Here is a tiny trained network, its code and every weight. The questions are about switching its units off for an input and a class, where a switched-off unit gives its printed mean instead of its output.

import numpy as np


def w(rows, s, z=0):
    codes = np.array(rows[::2]) - 128.0
    scale = np.full(codes.shape[1], s)
    scale[-1] = z or s
    return codes * scale


def norm(h):
    return h / np.sqrt((h * h).mean(-1, keepdims=True) + 1e-5)


def f(y):
    return np.maximum(y, 0)


def log_softmax(a):
    a = a - a.max(-1, keepdims=True)
    return a - np.log(np.exp(a).sum(-1, keepdims=True))


def net(x, mask):
    res = np.array(x, float).reshape(1, 3) / 4 @ E
    u = 0
    for l in range(4):
        y = f(norm(res) @ A[l][:, :-1].T + A[l][:, -1])
        res = res + np.where(mask[u : u + 3], y, B[l][:, -1]) @ B[l][:, :-1]
        u += 3
    return log_softmax(norm(res)[-1] @ U[:, :-1].T + U[:, -1])


A, B = {}, {}
E = w([
[135,196,21,252],'x0',
[36,37,216,89],'x1',
[76,224,122,66],'x2',
],0.0041)
A[0] = w([
[120,80,116,34,143],'0.n0',
[254,95,106,90,1],'0.n1',
[53,213,92,64,182],'0.n2',
],0.0079,0.00055)
B[0] = w([
[132,162,5,51,227],'0.n0',
[135,147,157,71,204],'0.n1',
[158,163,146,199,254],'0.n2',
],0.012,0.0042)
A[1] = w([
[252,97,38,207,7],'1.n0',
[85,217,168,5,157],'1.n1',
[80,204,255,231,248],'1.n2',
],0.006,0.0013)
B[1] = w([
[2,157,134,123,224],'1.n0',
[90,121,143,187,254],'1.n1',
[246,87,82,180,221],'1.n2',
],0.0088,0.0044)
A[2] = w([
[106,27,3,155,171],'2.n0',
[129,63,142,85,5],'2.n1',
[227,208,173,11,206],'2.n2',
],0.0064,0.0015)
B[2] = w([
[150,24,192,154,246],'2.n0',
[164,139,23,63,158],'2.n1',
[139,118,254,171,252],'2.n2',
],0.011,0.0035)
A[3] = w([
[155,206,188,80,5],'3.n0',
[2,93,148,187,255],'3.n1',
[33,103,115,56,193],'3.n2',
],0.0097,0.0021)
B[3] = w([
[180,70,110,188,189],'3.n0',
[134,198,185,2,253],'3.n1',
[138,195,82,224,215],'3.n2',
],0.0068,0.0054)
U = w([
[122,64,193,141,140],'0',
[37,223,63,116,150],'1',
[169,135,112,197,234],'2',
[107,178,6,199,5],'3',
[121,30,34,56,56],'4',
],0.013,0.0026)

Each question gives the input, the list of numbers given to net, and the class t.
The units are the neurons (one row each of A and B). Each row of codes is followed by its name. A weight is (code - 128) times the scale printed after its matrix; where a second scale follows, it is the last column's (A, B and U).
mask holds one flag per neuron, layer by layer. A switched-off neuron (its flag False) gives its mean, the last column of its row in B, instead of its output. The means were averaged over made-up inputs and are rounded, as every weight is.
A unit's drop is (log p(t) with every unit on - log p(t) with that unit switched off) / (log p(t) with every unit on - log p(t) with every unit switched off).
The circuit of an input: a set's keep is (log p(t) with only the set's units on - log p(t) with every unit switched off) / (log p(t) with every unit on - log p(t) with every unit switched off). Starting from all 12 units, units are removed one at a time, each time the one whose removal leaves the highest keep (on an exact tie, the one counted first), for as long as the keep stays at least 0.8.
units of the circuit, in order: the units of the circuit, biggest drop first
most important unit: the unit with the biggest drop
k most important neurons: the k neurons with the biggest drops, biggest first
top k neurons in layer l: the k neurons of layer l with the biggest drops, biggest first
input [-2,4,0], class 4: 3 most important neurons	(1.n0; 2.n0; 0.n0)
input [-4,-7,-4], class 0: 2 most important neurons	(0.n1; 2.n2)
input [5,5,-1], class 0: units of the circuit, in order	(2.n0)
input [1,-8,-3], class 1: units of the circuit, in order	(1.n0; 1.n2)
input [4,-2,0], class 1: units of the circuit, in order	(1.n0; 3.n1)
input [2,1,7], class 2: units of the circuit, in order	(0.n0; 1.n2)
input [0,-1,-4], class 0: units of the circuit, in order	(0.n2; 1.n2)
input [7,2,-8], class 0: units of the circuit, in order	(2.n0; 3.n1; 1.n0)
input [6,3,-1], class 0: units of the circuit, in order	(2.n0; 0.n2)
input [0,6,-2], class 4: units of the circuit, in order	(2.n2; 0.n2)
input [5,3,6], class 2: units of the circuit, in order	(1.n2; 0.n0)
input [-4,8,-8], class 4: top 2 neurons in layer 2	(2.n1; 2.n2)
input [-6,4,-1], class 4: 3 most important neurons	(0.n0; 1.n0; 2.n0)
input [-5,0,2], class 2: 2 most important neurons	(1.n0; 0.n0)
input [-2,5,-8], class 4: units of the circuit, in order	(2.n1; 0.n2)
input [-8,8,1], class 1: top neuron in layer 1	(1.n2)
input [-8,3,-5], class 4: 2 most important neurons	(2.n1; 0.n2)
input [0,2,-5], class 4: units of the circuit, in order	(0.n2; 2.n2)
input [0,-2,-1], class 0: 4 most important neurons	(0.n1; 1.n0; 0.n2; 3.n2)
input [7,8,8], class 2: most important unit	1.n2
input [-2,8,-8], class 4: 2 most important neurons	(2.n1; 2.n2)
input [6,-8,0], class 1: top 2 neurons in layer 0	(0.n2; 0.n0)
input [0,-7,-3], class 0: 4 most important neurons	(0.n1; 0.n0; 2.n2; 0.n2)
input [8,-4,-5], class 1: 3 most important neurons	(1.n0; 0.n2; 3.n1)
input [8,-8,-5], class 1: 3 most important neurons	(1.n0; 0.n2; 1.n2)
input [-8,1,2], class 1: 2 most important neurons	(1.n2; 1.n1)
input [-3,-3,7], class 2: most important neuron	(0.n2)
